Below are the code and all the weights of a small trained network. Each question names an input and a class and asks about switching units off, where a switched-off unit gives its printed mean instead of its output.

import numpy as np


def w(rows, s, z=0):
    codes = np.array(rows[::2]) - 128.0
    scale = np.full(codes.shape[1], s)
    scale[-1] = z or s
    return codes * scale


def f(y):
    return y / 2 * (1 + np.tanh(0.7978845608 * (y + 0.044715 * y**3)))


def log_softmax(a):
    a = a - a.max(-1, keepdims=True)
    return a - np.log(np.exp(a).sum(-1, keepdims=True))


def net(x, mask):
    res = np.array(x, float).reshape(1, 7) / 4 @ E
    y = f(res @ A[0][:, :-1].T + A[0][:, -1])
    res = res + np.where(mask, y, B[0][:, -1]) @ B[0][:, :-1]
    return log_softmax(res[-1] @ U[:, :-1].T + U[:, -1])


A, B = {}, {}
E = w([
[143,210,74,131,182,88],'x0',
[125,122,125,130,123,139],'x1',
[1,115,133,100,185,138],'x2',
[132,130,136,125,136,118],'x3',
[144,22,46,66,164,47],'x4',
[120,123,112,135,113,153],'x5',
[29,152,109,180,55,65],'x6',
],0.0089)
A[0] = w([
[89,156,154,142,96,83,78],'neuron 0',
[216,140,157,166,85,109,183],'neuron 1',
[140,53,38,100,104,106,83],'neuron 2',
[94,126,79,29,130,87,58],'neuron 3',
[157,176,89,123,134,104,167],'neuron 4',
[190,174,199,1,168,134,125],'neuron 5',
[71,163,170,73,158,143,121],'neuron 6',
[158,115,135,130,163,142,195],'neuron 7',
[184,138,77,166,124,140,255],'neuron 8',
[136,66,68,128,128,113,142],'neuron 9',
[172,142,121,104,221,14,231],'neuron 10',
[68,165,226,144,130,139,114],'neuron 11',
[155,116,168,106,183,142,95],'neuron 12',
[128,174,185,166,124,156,103],'neuron 13',
[127,182,59,219,214,147,168],'neuron 14',
[146,101,144,62,166,131,78],'neuron 15',
[130,84,104,60,96,72,80],'neuron 16',
[90,182,82,65,46,111,55],'neuron 17',
[131,75,143,150,34,126,173],'neuron 18',
[97,174,95,206,115,32,129],'neuron 19',
[183,102,92,151,185,187,114],'neuron 20',
[133,167,151,90,152,192,78],'neuron 21',
[134,84,102,98,169,69,162],'neuron 22',
[127,233,35,94,153,101,184],'neuron 23',
[138,72,99,123,166,90,113],'neuron 24',
[114,60,205,60,67,153,181],'neuron 25',
[12,140,145,86,201,178,117],'neuron 26',
[104,128,168,147,33,16,115],'neuron 27',
[169,170,125,164,74,113,143],'neuron 28',
[83,147,158,110,89,42,80],'neuron 29',
[89,134,118,47,154,150,46],'neuron 30',
],0.0097,0.0052)
B[0] = w([
[154,146,68,97,114,128,155],'neuron 0',
[129,31,115,149,76,67,207],'neuron 1',
[110,253,141,175,72,104,198],'neuron 2',
[148,156,115,149,109,90,178],'neuron 3',
[121,73,152,75,133,133,172],'neuron 4',
[112,133,55,101,103,183,212],'neuron 5',
[157,69,77,165,70,36,172],'neuron 6',
[55,114,95,106,148,170,174],'neuron 7',
[72,32,154,110,116,111,207],'neuron 8',
[94,159,139,188,68,127,185],'neuron 9',
[46,127,144,190,133,111,254],'neuron 10',
[129,139,99,171,110,104,198],'neuron 11',
[120,156,58,82,108,192,160],'neuron 12',
[114,218,85,177,21,122,182],'neuron 13',
[122,115,223,160,136,157,199],'neuron 14',
[130,145,84,118,104,146,160],'neuron 15',
[153,164,112,196,66,60,177],'neuron 16',
[199,171,66,92,187,149,148],'neuron 17',
[157,99,185,77,219,189,191],'neuron 18',
[92,121,114,69,139,147,209],'neuron 19',
[108,176,131,45,90,151,182],'neuron 20',
[131,193,81,122,41,113,163],'neuron 21',
[130,119,165,143,104,126,210],'neuron 22',
[95,106,184,118,187,126,227],'neuron 23',
[129,230,164,170,85,170,182],'neuron 24',
[65,191,183,147,223,130,211],'neuron 25',
[189,10,152,104,79,9,223],'neuron 26',
[106,139,67,29,140,177,202],'neuron 27',
[131,98,142,146,94,92,174],'neuron 28',
[136,155,68,83,158,154,169],'neuron 29',
[178,113,96,93,48,61,144],'neuron 30',
],0.0059,0.009)
U = w([
[157,197,116,188,81,137,56],'0',
[120,137,40,3,123,186,79],'1',
[101,99,170,99,126,153,179],'2',
[198,35,123,127,105,100,130],'3',
[110,89,126,144,140,170,194],'4',
[110,140,236,92,180,153,143],'5',
[128,100,116,143,138,161,181],'6',
[214,127,111,147,232,159,2],'7',
],0.011,0.0073)

Each question gives the input, the list of numbers given to net, and the class t.
The units are the neurons (one row each of A and B). Each row of codes is followed by its name. A weight is (code - 128) times the scale printed after its matrix; where a second scale follows, it is the last column's (A, B and U).
mask holds one flag per neuron, in row order. A switched-off neuron (its flag False) gives its mean, the last column of its row in B, instead of its output. The means were averaged over made-up inputs and are rounded, as every weight is.
A unit's drop is (log p(t) with every unit on - log p(t) with that unit switched off) / (log p(t) with every unit on - log p(t) with every unit switched off).
The circuit of an input: a set's keep is (log p(t) with only the set's units on - log p(t) with every unit switched off) / (log p(t) with every unit on - log p(t) with every unit switched off). Starting from the 12 units with the biggest drops (on a tie, the unit counted first), units are removed one at a time, each time the one whose removal leaves the highest keep (on an exact tie, the one counted first), for as long as the keep stays at least 0.8.
circuit, biggest first: the units of the circuit, biggest drop first
most important unit: the unit with the biggest drop
k most important neurons: the k neurons with the biggest drops, biggest first
input [4,6,1,6,-6,-7,-8], class 1: circuit, biggest first => [neuron 5; neuron 12]
input [-3,5,-2,-4,8,8,0], class 0: most important unit => neuron 2
input [-8,-5,-6,5,-1,1,0], class 5: 3 most important neurons => [neuron 25; neuron 18; neuron 26]
input [-7,-1,7,2,-4,-2,4], class 3: circuit, biggest first => [neuron 26; neuron 6]
input [-6,-7,7,8,-6,-5,4], class 6: circuit, biggest first => [neuron 11; neuron 6]
input [-5,-5,8,-6,1,-3,0], class 3: circuit, biggest first => [neuron 26; neuron 6]
input [-4,6,-8,-3,8,1,-7], class 0: circuit, biggest first => [neuron 2; neuron 24]
input [-6,-5,-6,-5,3,-3,-6], class 1: circuit, biggest first => [neuron 5; neuron 20]
input [-8,7,-6,-3,-6,5,8], class 1: 2 most important neurons => [neuron 27; neuron 18]
input [3,2,4,5,-7,-4,-7], class 0: circuit, biggest first => [neuron 13; neuron 21]
input [0,-1,-7,-2,-6,3,-7], class 1: 3 most important neurons => [neuron 5; neuron 20; neuron 26]
input [8,-1,2,5,3,2,5], class 5: 2 most important neurons => [neuron 23; neuron 14]
input [5,4,8,3,-8,1,3], class 0: 2 most important neurons => [neuron 13; neuron 11]
input [8,5,4,3,-4,0,5], class 5: circuit, biggest first => [neuron 23]
input [-8,4,-2,1,-4,-1,7], class 5: 3 most important neurons => [neuron 18; neuron 25; neuron 5]
input [1,6,-7,-4,-6,-5,-4], class 3: 2 most important neurons => [neuron 1; neuron 8]
input [-6,-5,7,6,2,3,7], class 1: circuit, biggest first => [neuron 27; neuron 29]
input [2,4,-4,6,3,8,-8], class 1: 2 most important neurons => [neuron 20; neuron 5]
input [-7,2,2,8,8,0,5], class 0: 2 most important neurons => [neuron 2; neuron 16]
input [1,7,4,8,-8,-2,0], class 0: most important unit => neuron 13
input [-5,-6,8,-6,7,-3,5], class 3: 2 most important neurons => [neuron 26; neuron 30]
input [8,1,-3,-7,-1,1,1], class 5: 2 most important neurons => [neuron 23; neuron 14]
input [1,6,8,6,-7,-3,1], class 3: 2 most important neurons => [neuron 26; neuron 6]
